Below are the code and all the weights of a small trained network. Each question names an input and a class and asks about switching units off, where a switched-off unit gives its printed mean instead of its output.

import numpy as np


def w(rows, s, z=0):
    codes = np.array(rows[::2]) - 128.0
    scale = np.full(codes.shape[1], s)
    scale[-1] = z or s
    return codes * scale


def f(y):
    return np.maximum(y, 0)


def log_softmax(a):
    a = a - a.max(-1, keepdims=True)
    return a - np.log(np.exp(a).sum(-1, keepdims=True))


def net(x, mask):
    res = np.array(x, float).reshape(1, 7) / 4 @ E
    y = f(res @ A[0][:, :-1].T + A[0][:, -1])
    res = res + np.where(mask, y, B[0][:, -1]) @ B[0][:, :-1]
    return log_softmax(res[-1] @ U[:, :-1].T + U[:, -1])


A, B = {}, {}
E = w([
[71,178,29,37,118],'x0',
[126,132,136,117,136],'x1',
[121,117,137,115,126],'x2',
[119,112,127,123,117],'x3',
[102,177,206,176,36],'x4',
[3,102,104,211,168],'x5',
[128,126,130,126,127],'x6',
],0.013)
A[0] = w([
[193,110,2,67,133,227],'neuron 1',
[167,49,139,129,215,193],'neuron 2',
[21,121,137,171,192,245],'neuron 3',
[180,156,172,122,80,200],'neuron 4',
[63,232,119,111,46,91],'neuron 5',
[76,64,210,157,99,229],'neuron 6',
[84,137,175,205,114,121],'neuron 7',
[47,118,109,140,195,230],'neuron 8',
[201,24,127,181,163,254],'neuron 9',
[97,82,118,194,98,83],'neuron 10',
[149,88,129,192,119,110],'neuron 11',
],0.013,0.003)
B[0] = w([
[89,164,143,29,172,250],'neuron 1',
[198,66,85,127,90,201],'neuron 2',
[91,118,59,138,189,226],'neuron 3',
[158,154,162,149,91,218],'neuron 4',
[248,29,102,153,146,215],'neuron 5',
[133,121,173,143,186,205],'neuron 6',
[73,114,178,92,244,198],'neuron 7',
[97,98,41,157,126,208],'neuron 8',
[208,82,135,148,137,217],'neuron 9',
[143,147,120,102,159,174],'neuron 10',
[142,168,121,115,158,171],'neuron 11',
],0.013,0.018)
U = w([
[240,129,132,86,77,247],'0',
[119,184,158,60,188,191],'1',
[181,111,66,181,138,129],'2',
[96,174,27,108,99,3],'3',
[193,222,252,179,77,102],'4',
],0.011,0.004)

Each question gives the input, the list of numbers given to net, and the class t.
The units are the neurons (one row each of A and B). Each row of codes is followed by its name. A weight is (code - 128) times the scale printed after its matrix; where a second scale follows, it is the last column's (A, B and U).
mask holds one flag per neuron, in row order. A switched-off neuron (its flag False) gives its mean, the last column of its row in B, instead of its output. The means were averaged over made-up inputs and are rounded, as every weight is.
A unit's drop is (log p(t) with every unit on - log p(t) with that unit switched off) / (log p(t) with every unit on - log p(t) with every unit switched off).
The circuit of an input: a set's keep is (log p(t) with only the set's units on - log p(t) with every unit switched off) / (log p(t) with every unit on - log p(t) with every unit switched off). Starting from all 11 units, units are removed one at a time, each time the one whose removal leaves the highest keep (on an exact tie, the one counted first), for as long as the keep stays at least 0.8.
units of the circuit, in order: the units of the circuit, biggest drop first
unit that matters most: the unit with the biggest drop
k most important neurons: the k neurons with the biggest drops, biggest first
drop of u: that unit's drop, to one decimal
input [-2,6,7,-4,1,-3,7], class 4: unit that matters most -> neuron 5
input [7,-1,-6,-8,-4,1,6], class 3: units of the circuit, in order -> neuron 8; neuron 9
input [-8,-8,3,6,-2,0,1], class 0: 2 most important neurons -> neuron 3; neuron 8
input [7,-4,5,-2,2,-1,-5], class 0: units of the circuit, in order -> neuron 5; neuron 3
input [0,5,0,-2,5,-8,3], class 4: units of the circuit, in order -> neuron 4; neuron 2
input [1,8,-1,-1,-7,8,5], class 3: units of the circuit, in order -> neuron 5; neuron 8
input [8,4,2,0,-4,2,2], class 3: 3 most important neurons -> neuron 8; neuron 7; neuron 6
input [5,0,-5,0,2,-2,4], class 0: 3 most important neurons -> neuron 5; neuron 7; neuron 3
input [-2,-3,6,-1,-3,-1,2], class 0: 2 most important neurons -> neuron 3; neuron 8
input [2,8,-6,5,4,-1,-7], class 0: 3 most important neurons -> neuron 3; neuron 5; neuron 8
input [-5,-5,4,4,8,0,-8], class 4: 2 most important neurons -> neuron 1; neuron 4
input [-2,6,-5,-7,-2,0,4], class 0: 3 most important neurons -> neuron 3; neuron 8; neuron 7
input [-3,-7,-4,-3,6,0,-6], class 4: 4 most important neurons -> neuron 1; neuron 3; neuron 4; neuron 8
input [7,-1,6,-4,7,1,6], class 2: units of the circuit, in order -> neuron 1
input [-2,6,-1,-7,3,1,8], class 1: 2 most important neurons -> neuron 7; neuron 9
input [7,5,4,2,-3,2,0], class 3: 3 most important neurons -> neuron 8; neuron 7; neuron 6
input [-1,-5,6,2,4,0,2], class 4: 2 most important neurons -> neuron 1; neuron 3
input [1,4,0,-6,-2,-7,6], class 1: 3 most important neurons -> neuron 1; neuron 5; neuron 9
input [-2,7,-7,-3,-2,-1,-8], class 0: drop of neuron 8 -> 0.2
input [8,3,-3,5,0,1,3], class 3: unit that matters most -> neuron 1
input [2,-2,1,-3,-5,-6,8], class 1: drop of neuron 5 -> 0.2
input [5,-3,0,0,-3,-5,-4], class 1: drop of neuron 1 -> 0.3
